Below are the code and all the weights of a small trained network. Each question names an input and a target symbol and asks about switching units off, where a switched-off unit gives its printed mean instead of its output.

import numpy as np


def w(rows, s, z=0):
    codes = np.array(rows[::2]) - 128.0
    scale = np.full(codes.shape[1], s)
    scale[-1] = z or s
    return codes * scale


def softmax(a):
    e = np.exp(a - a.max(-1, keepdims=True))
    return e / e.sum(-1, keepdims=True)


def log_softmax(a):
    a = a - a.max(-1, keepdims=True)
    return a - np.log(np.exp(a).sum(-1, keepdims=True))


def net(x, mask):
    ids = ['γδεζημξστφω'.index(c) for c in x.split()]
    T = len(ids)
    res = E[ids] + P[:T]
    u = 0
    for l in range(2):
        r = res
        for j in range(3):
            rows = slice(2 * j, 2 * j + 2)
            q, k, v = (r @ M[l][rows].T for M in (Q, K, V))
            z = softmax(np.where(np.tri(T) > 0, q @ k.T / 2**0.5, -1e9)) @ v
            o = O[l][rows]
            res = res + np.where(mask[u + j], z, o[:, -1]) @ o[:, :-1]
        u += 3
    return log_softmax(res[-1] @ U[:, :-1].T + U[:, -1])


Q, K, V, O = {}, {}, {}, {}
E = w([
[109,143,133,88,169,93,76,148],'γ',
[92,102,234,88,68,140,166,151],'δ',
[87,64,92,114,55,160,141,119],'ε',
[155,213,120,65,177,107,152,146],'ζ',
[225,45,138,100,119,169,144,135],'η',
[168,127,2,121,157,151,116,98],'μ',
[104,149,161,123,197,107,78,74],'ξ',
[120,128,119,204,101,94,180,154],'σ',
[146,155,178,131,179,122,144,62],'τ',
[144,122,121,200,161,124,172,205],'φ',
[173,114,139,86,34,60,119,57],'ω',
],0.015)
P = w([
[150,70,114,143,137,10,127,139],'0',
[129,118,112,122,141,98,147,105],'1',
[136,141,109,122,153,118,147,117],'2',
[121,154,115,131,148,144,142,110],'3',
[114,167,122,139,146,154,137,97],'4',
[102,167,117,144,143,164,146,83],'5',
[101,168,124,141,141,169,150,81],'6',
],0.011)
Q[0] = w([
[116,155,69,169,62,156,143,240],'L0H1',
[130,165,33,134,43,63,190,139],'L0H1',
[75,175,135,223,43,106,68,134],'L0H2',
[204,72,99,105,66,3,145,82],'L0H2',
[139,13,80,170,2,179,105,149],'L0H3',
[86,235,169,119,148,38,66,59],'L0H3',
],0.008)
K[0] = w([
[140,107,94,104,46,65,180,173],'L0H1',
[213,82,147,59,171,181,229,196],'L0H1',
[180,41,144,149,193,105,102,150],'L0H2',
[86,105,132,61,133,190,148,160],'L0H2',
[72,175,83,78,67,254,159,80],'L0H3',
[191,114,123,87,114,42,130,98],'L0H3',
],0.0099)
V[0] = w([
[171,129,223,20,139,231,16,240],'L0H1',
[188,115,207,77,46,130,201,148],'L0H1',
[227,72,68,93,49,149,50,154],'L0H2',
[219,117,45,202,220,195,100,139],'L0H2',
[82,206,70,73,219,138,113,168],'L0H3',
[223,215,200,195,157,219,255,103],'L0H3',
],0.0066)
O[0] = w([
[79,48,201,71,197,156,254,70,56],'L0H1',
[98,59,179,156,117,128,82,74,196],'L0H1',
[185,91,62,75,111,103,234,58,180],'L0H2',
[173,100,67,156,234,105,218,142,90],'L0H2',
[112,156,45,91,67,67,114,76,3],'L0H3',
[241,167,241,153,134,50,144,78,95],'L0H3',
],0.0071,0.0049)
Q[1] = w([
[22,164,87,135,250,171,101,143],'L1H1',
[243,75,82,189,121,223,102,210],'L1H1',
[198,68,101,173,60,133,182,124],'L1H2',
[183,29,109,87,1,141,146,110],'L1H2',
[183,43,54,116,9,132,113,2],'L1H3',
[127,79,151,251,2,121,225,171],'L1H3',
],0.0088)
K[1] = w([
[58,119,49,143,170,118,97,252],'L1H1',
[119,87,110,181,184,146,201,62],'L1H1',
[153,197,134,136,124,197,208,92],'L1H2',
[141,176,121,73,102,198,158,84],'L1H2',
[141,187,106,110,111,199,153,42],'L1H3',
[60,161,197,188,97,207,204,112],'L1H3',
],0.011)
V[1] = w([
[96,144,159,73,178,16,139,100],'L1H1',
[106,102,178,196,113,170,49,107],'L1H1',
[117,106,120,90,69,171,222,213],'L1H2',
[74,91,170,80,67,177,112,77],'L1H2',
[206,165,121,59,45,2,107,106],'L1H3',
[121,206,112,167,126,185,71,202],'L1H3',
],0.0076)
O[1] = w([
[130,109,56,205,16,133,93,65,81],'L1H1',
[204,119,91,122,186,158,108,120,136],'L1H1',
[132,110,153,17,76,85,111,255,156],'L1H2',
[142,165,88,138,93,91,226,157,166],'L1H2',
[189,209,181,119,87,212,236,85,212],'L1H3',
[75,45,128,111,143,76,202,95,3],'L1H3',
],0.0073,0.0046)
U = w([
[68,105,244,108,76,147,120,142,116],'γ',
[154,171,113,136,122,154,66,170,37],'δ',
[198,17,150,63,179,170,191,100,92],'ε',
[131,105,157,71,148,111,68,83,112],'ζ',
[90,75,65,134,81,204,112,163,148],'η',
[155,144,108,255,144,37,197,203,251],'μ',
[163,121,12,113,173,145,102,92,160],'ξ',
[158,168,112,115,45,93,112,84,116],'σ',
[120,114,116,153,141,217,191,168,2],'τ',
[144,133,143,184,164,115,133,115,156],'φ',
[145,158,139,85,169,62,145,140,107],'ω',
],0.0087,0.0044)

Each question gives the input, a string of symbols that net reads in full, and the target symbol t.
The units are the heads (2 rows each of Q, K, V and O). Each row of codes is followed by its name. A weight is (code - 128) times the scale printed after its matrix; where a second scale follows, it is the last column's (O and U).
mask holds one flag per head, layer by layer. A switched-off head (its flag False) gives its mean, the last column of its rows in O, instead of its output. The means were averaged over made-up inputs and are rounded, as every weight is.
A unit's drop is (log p(t) with every unit on - log p(t) with that unit switched off) / (log p(t) with every unit on - log p(t) with every unit switched off).
The circuit of an input: a set's keep is (log p(t) with only the set's units on - log p(t) with every unit switched off) / (log p(t) with every unit on - log p(t) with every unit switched off). Starting from all 6 units, units are removed one at a time, each time the one whose removal leaves the highest keep (on an exact tie, the one counted first), for as long as the keep stays at least 0.8.
circuit, biggest first: the units of the circuit, biggest drop first
unit that matters most: the unit with the biggest drop
heads that matter: for each layer, one digit per head in row order, 1 if its drop is at least 0.15 and else 0, layers parted by /
input ε ξ ζ η ζ τ, target ω: heads that matter => 101 / 110
input ε ω τ, target ω: heads that matter => 001 / 110
input δ ζ η ω ω ξ, target μ: circuit, biggest first => (L1H2; L0H1; L0H2)
input ξ ω η ε δ η ζ, target ξ: unit that matters most => L1H2
input σ ω φ δ η ω τ, target ε: circuit, biggest first => (L1H3; L0H1; L1H1)
input μ ε γ, target γ: heads that matter => 110 / 111
input μ φ ω μ γ, target γ: heads that matter => 111 / 111
input ξ φ τ, target ξ: circuit, biggest first => (L0H3; L1H2)
input σ σ ξ, target ε: circuit, biggest first => (L0H1; L1H3)
input φ φ ω γ ξ, target ζ: heads that matter => 010 / 010
input η ω γ η, target σ: heads that matter => 010 / 101
input η σ σ η, target δ: circuit, biggest first => (L0H1; L0H2; L1H3)
input ξ η η η ζ, target ξ: heads that matter => 011 / 110
input ζ η η ω ζ γ, target σ: circuit, biggest first => (L0H3; L1H1)
input η ε η, target η: circuit, biggest first => (L0H3; L0H2; L1H3; L1H1)
input ω γ γ, target τ: unit that matters most => L0H1
input σ δ δ ζ, target ε: circuit, biggest first => (L0H1; L1H3)
input η τ γ, target δ: circuit, biggest first => (L1H3; L0H2)
input η η γ, target δ: heads that matter => 010 / 011
input δ φ δ τ, target μ: unit that matters most => L1H2
input ε σ ω γ, target ω: circuit, biggest first => (L0H3; L1H1; L1H2)
input μ δ η ζ ζ δ, target ε: circuit, biggest first => (L0H2; L1H1; L0H3)
input δ ζ σ δ τ, target μ: circuit, biggest first => (L1H2; L0H2; L0H1)
input ε ζ γ ξ, target ω: circuit, biggest first => (L0H3; L0H1; L1H1; L1H2)
input η τ σ η η δ η, target γ: heads that matter => 110 / 100
input σ ζ δ γ, target ε: heads that matter => 100 / 101
